Below is a small trained network, with its code and all its weights. Each question gives an input and a class and asks what happens when units are switched off, that is, made to give their printed mean instead of their output.

import numpy as np


def w(rows, s, z=0):
    codes = np.array(rows[::2]) - 128.0
    scale = np.full(codes.shape[1], s)
    scale[-1] = z or s
    return codes * scale


def f(y):
    return y / 2 * (1 + np.tanh(0.7978845608 * (y + 0.044715 * y**3)))


def log_softmax(a):
    a = a - a.max(-1, keepdims=True)
    return a - np.log(np.exp(a).sum(-1, keepdims=True))


def net(x, mask):
    res = np.array(x, float).reshape(1, 7) / 4 @ E
    y = f(res @ A[0][:, :-1].T + A[0][:, -1])
    res = res + np.where(mask, y, B[0][:, -1]) @ B[0][:, :-1]
    return log_softmax(res[-1] @ U[:, :-1].T + U[:, -1])


A, B = {}, {}
E = w([
[65,206,67],'x0',
[191,68,189],'x1',
[44,46,88],'x2',
[180,120,35],'x3',
[81,150,151],'x4',
[69,66,160],'x5',
[125,138,2],'x6',
],0.008)
A[0] = w([
[209,79,169,188],'n0',
[98,104,27,216],'n1',
[64,129,89,204],'n2',
[153,107,165,153],'n3',
[48,252,172,171],'n4',
[156,77,194,124],'n5',
[92,62,123,204],'n6',
[127,74,70,254],'n7',
[72,162,112,179],'n8',
[102,168,139,127],'n9',
[186,149,103,136],'n10',
[138,214,161,143],'n11',
],0.013,0.0061)
B[0] = w([
[114,210,190,217],'n0',
[101,117,98,230],'n1',
[104,96,76,201],'n2',
[101,154,179,171],'n3',
[170,10,127,250],'n4',
[120,126,195,204],'n5',
[57,123,129,189],'n6',
[34,153,77,204],'n7',
[129,81,108,189],'n8',
[146,71,132,153],'n9',
[154,177,106,169],'n10',
[191,124,111,196],'n11',
],0.012,0.011)
U = w([
[80,175,254,68],'0',
[60,182,108,252],'1',
[216,7,143,67],'2',
[204,217,167,117],'3',
[48,116,116,105],'4',
],0.0094,0.0032)

Each question gives the input, the list of numbers given to net, and the class t.
The units are the neurons (one row each of A and B). Each row of codes is followed by its name. A weight is (code - 128) times the scale printed after its matrix; where a second scale follows, it is the last column's (A, B and U).
mask holds one flag per neuron, in row order. A switched-off neuron (its flag False) gives its mean, the last column of its row in B, instead of its output. The means were averaged over made-up inputs and are rounded, as every weight is.
A unit's drop is (log p(t) with every unit on - log p(t) with that unit switched off) / (log p(t) with every unit on - log p(t) with every unit switched off).
The circuit of an input: a set's keep is (log p(t) with only the set's units on - log p(t) with every unit switched off) / (log p(t) with every unit on - log p(t) with every unit switched off). Starting from all 12 units, units are removed one at a time, each time the one whose removal leaves the highest keep (on an exact tie, the one counted first), for as long as the keep stays at least 0.8.
units of the circuit, in order: the units of the circuit, biggest drop first
unit that matters most: the unit with the biggest drop
k most important neurons: the k neurons with the biggest drops, biggest first
drop of u: that unit's drop, to one decimal
input [-1,1,-5,8,3,6,7], class 1: units of the circuit, in order => [n4]
input [-2,0,-7,-1,6,-6,-6], class 3: 3 most important neurons => [n0 n11 n8]
input [-2,-7,-1,0,2,7,-6], class 2: units of the circuit, in order => [n4 n7]
input [-7,-4,-2,3,6,1,-1], class 0: units of the circuit, in order => [n4 n2 n1]
input [-7,4,5,-8,-6,5,8], class 0: units of the circuit, in order => [n0 n4]
input [5,6,-4,4,-3,-2,6], class 1: 3 most important neurons => [n7 n4 n1]
input [3,5,-4,5,4,0,-6], class 3: 3 most important neurons => [n6 n7 n11]
input [3,4,2,3,-8,-6,7], class 1: 2 most important neurons => [n4 n10]
input [-8,2,-4,1,-7,-3,8], class 1: 2 most important neurons => [n7 n11]
input [-4,0,0,4,-8,-8,-7], class 3: 2 most important neurons => [n10 n6]
input [-5,2,6,2,-3,8,1], class 4: 2 most important neurons => [n7 n6]
input [-4,1,-2,2,0,-5,8], class 1: 2 most important neurons => [n7 n4]
input [-7,0,2,3,7,5,7], class 1: drop of n4 => 0.7
input [5,-7,1,-8,4,-7,4], class 2: drop of n6 => 0.0
input [-3,6,1,4,-8,-1,7], class 1: drop of n7 => 0.1
input [2,4,6,5,-6,-7,-1], class 1: unit that matters most => n4
input [-1,-4,6,-5,4,-7,-1], class 2: drop of n4 => 0.2
